Below are the code and all the weights of a small trained network. Each question names an input and a target symbol and asks about switching units off, where a switched-off unit gives its printed mean instead of its output.

import numpy as np


def w(rows, s, z=0):
    codes = np.array(rows[::2]) - 128.0
    scale = np.full(codes.shape[1], s)
    scale[-1] = z or s
    return codes * scale


def f(y):
    return np.maximum(y, 0)


def softmax(a):
    e = np.exp(a - a.max(-1, keepdims=True))
    return e / e.sum(-1, keepdims=True)


def log_softmax(a):
    a = a - a.max(-1, keepdims=True)
    return a - np.log(np.exp(a).sum(-1, keepdims=True))


def net(x, mask):
    ids = ['ΓΔΦαβπψω'.index(c) for c in x.split()]
    T = len(ids)
    res = E[ids] + P[:T]
    r = res
    for j in range(3):
        rows = slice(3 * j, 3 * j + 3)
        q, k, v = (r @ M[0][rows].T for M in (Q, K, V))
        z = softmax(np.where(np.tri(T) > 0, q @ k.T / 3**0.5, -1e9)) @ v
        o = O[0][rows]
        res = res + np.where(mask[j], z, o[:, -1]) @ o[:, :-1]
    y = f(res @ A[0][:, :-1].T + A[0][:, -1])
    res = res + np.where(mask[3:7], y, B[0][:, -1]) @ B[0][:, :-1]
    return log_softmax(res[-1] @ U[:, :-1].T + U[:, -1])


Q, K, V, O, A, B = {}, {}, {}, {}, {}, {}
E = w([
[39,251,174,130],'Γ',
[187,213,49,178],'Δ',
[136,130,122,204],'Φ',
[29,230,193,58],'α',
[21,193,193,231],'β',
[125,54,187,117],'π',
[243,182,127,89],'ψ',
[194,128,151,28],'ω',
],0.017)
P = w([
[217,82,158,112],'0',
[244,126,253,128],'1',
[195,155,198,139],'2',
[142,158,135,148],'3',
[113,163,105,161],'4',
[80,166,84,162],'5',
[58,156,80,163],'6',
],0.0068)
Q[0] = w([
[138,130,202,178],'h1',
[124,8,66,180],'h1',
[137,141,218,82],'h1',
[188,139,118,183],'h2',
[161,94,159,249],'h2',
[166,4,96,163],'h2',
[103,164,58,117],'h3',
[80,181,218,149],'h3',
[78,193,165,113],'h3',
],0.012)
K[0] = w([
[120,62,82,104],'h1',
[55,115,249,137],'h1',
[146,107,112,6],'h1',
[255,213,49,213],'h2',
[42,70,153,243],'h2',
[152,6,30,128],'h2',
[134,175,22,71],'h3',
[50,171,131,89],'h3',
[77,40,101,170],'h3',
],0.01)
V[0] = w([
[144,159,165,27],'h1',
[126,34,133,217],'h1',
[63,94,139,31],'h1',
[90,104,98,100],'h2',
[194,88,242,1],'h2',
[29,180,55,38],'h2',
[51,102,74,73],'h3',
[122,137,7,103],'h3',
[47,100,73,104],'h3',
],0.0074)
O[0] = w([
[139,85,107,79,243],'h1',
[110,146,135,102,2],'h1',
[97,165,179,177,48],'h1',
[145,171,203,153,64],'h2',
[87,155,162,91,229],'h2',
[174,149,254,142,128],'h2',
[188,159,128,137,41],'h3',
[87,125,107,33,33],'h3',
[130,55,155,43,30],'h3',
],0.0076,0.0051)
A[0] = w([
[155,96,60,161,2],'n1',
[161,9,110,91,65],'n2',
[199,113,119,102,4],'n3',
[150,133,160,135,35],'n4',
],0.015,0.0042)
B[0] = w([
[63,168,248,94,254],'n1',
[239,164,224,199,162],'n2',
[172,229,32,148,179],'n3',
[149,238,196,119,157],'n4',
],0.013,0.006)
U = w([
[200,162,198,222,165],'Γ',
[59,148,114,102,182],'Δ',
[9,34,171,79,182],'Φ',
[93,85,250,11,4],'α',
[101,90,74,236,120],'β',
[189,1,226,163,115],'π',
[156,158,44,179,60],'ψ',
[204,95,173,78,129],'ω',
],0.0078,0.011)

Each question gives the input, a string of symbols that net reads in full, and the target symbol t.
The units are the heads (3 rows each of Q, K, V and O) and the neurons (one row each of A and B). Each row of codes is followed by its name. A weight is (code - 128) times the scale printed after its matrix; where a second scale follows, it is the last column's (O, A, B and U).
mask holds one flag per unit, heads first, then neurons. A switched-off unit (its flag False) gives its mean, the last column of its rows in O or B, instead of its output. The means were averaged over made-up inputs and are rounded, as every weight is.
A unit's drop is (log p(t) with every unit on - log p(t) with that unit switched off) / (log p(t) with every unit on - log p(t) with every unit switched off).
most important unit: the unit with the biggest drop
k most important neurons: the k neurons with the biggest drops, biggest first
heads that matter: for each layer, one digit per head in row order, 1 if its drop is at least 0.15 and else 0, layers parted by /
drop of u: that unit's drop, to one decimal
input Φ Γ ψ Δ ψ, target Δ: most important unit => h3
input Φ ω ω Δ ω, target Φ: heads that matter => 011
input Δ ω β β, target β: 2 most important neurons => n2, n4
input Δ Δ ω π Φ, target Φ: 3 most important neurons => n1, n3, n2
input ω ω Γ ω Φ α, target α: 2 most important neurons => n3, n2
input ω ω Γ π Φ ω, target Φ: heads that matter => 010
input Δ Φ Φ Δ, target Δ: heads that matter => 001
input α Γ Γ β Γ ω π, target π: 3 most important neurons => n3, n2, n4
input α π Γ π Γ Γ ω, target Γ: 3 most important neurons => n4, n1, n3
input ψ π β π ψ, target Δ: 2 most important neurons => n2, n1
input ω ψ ω Φ Φ α, target Γ: 2 most important neurons => n1, n4
input ω Φ π π Φ β Γ, target Γ: drop of h1 => 0.0
input π β ω ω α, target Γ: drop of n2 => -0.1
input Γ Γ Γ ψ Φ, target Φ: most important unit => n1
input Φ α β Γ Γ π, target Γ: drop of n3 => -0.2
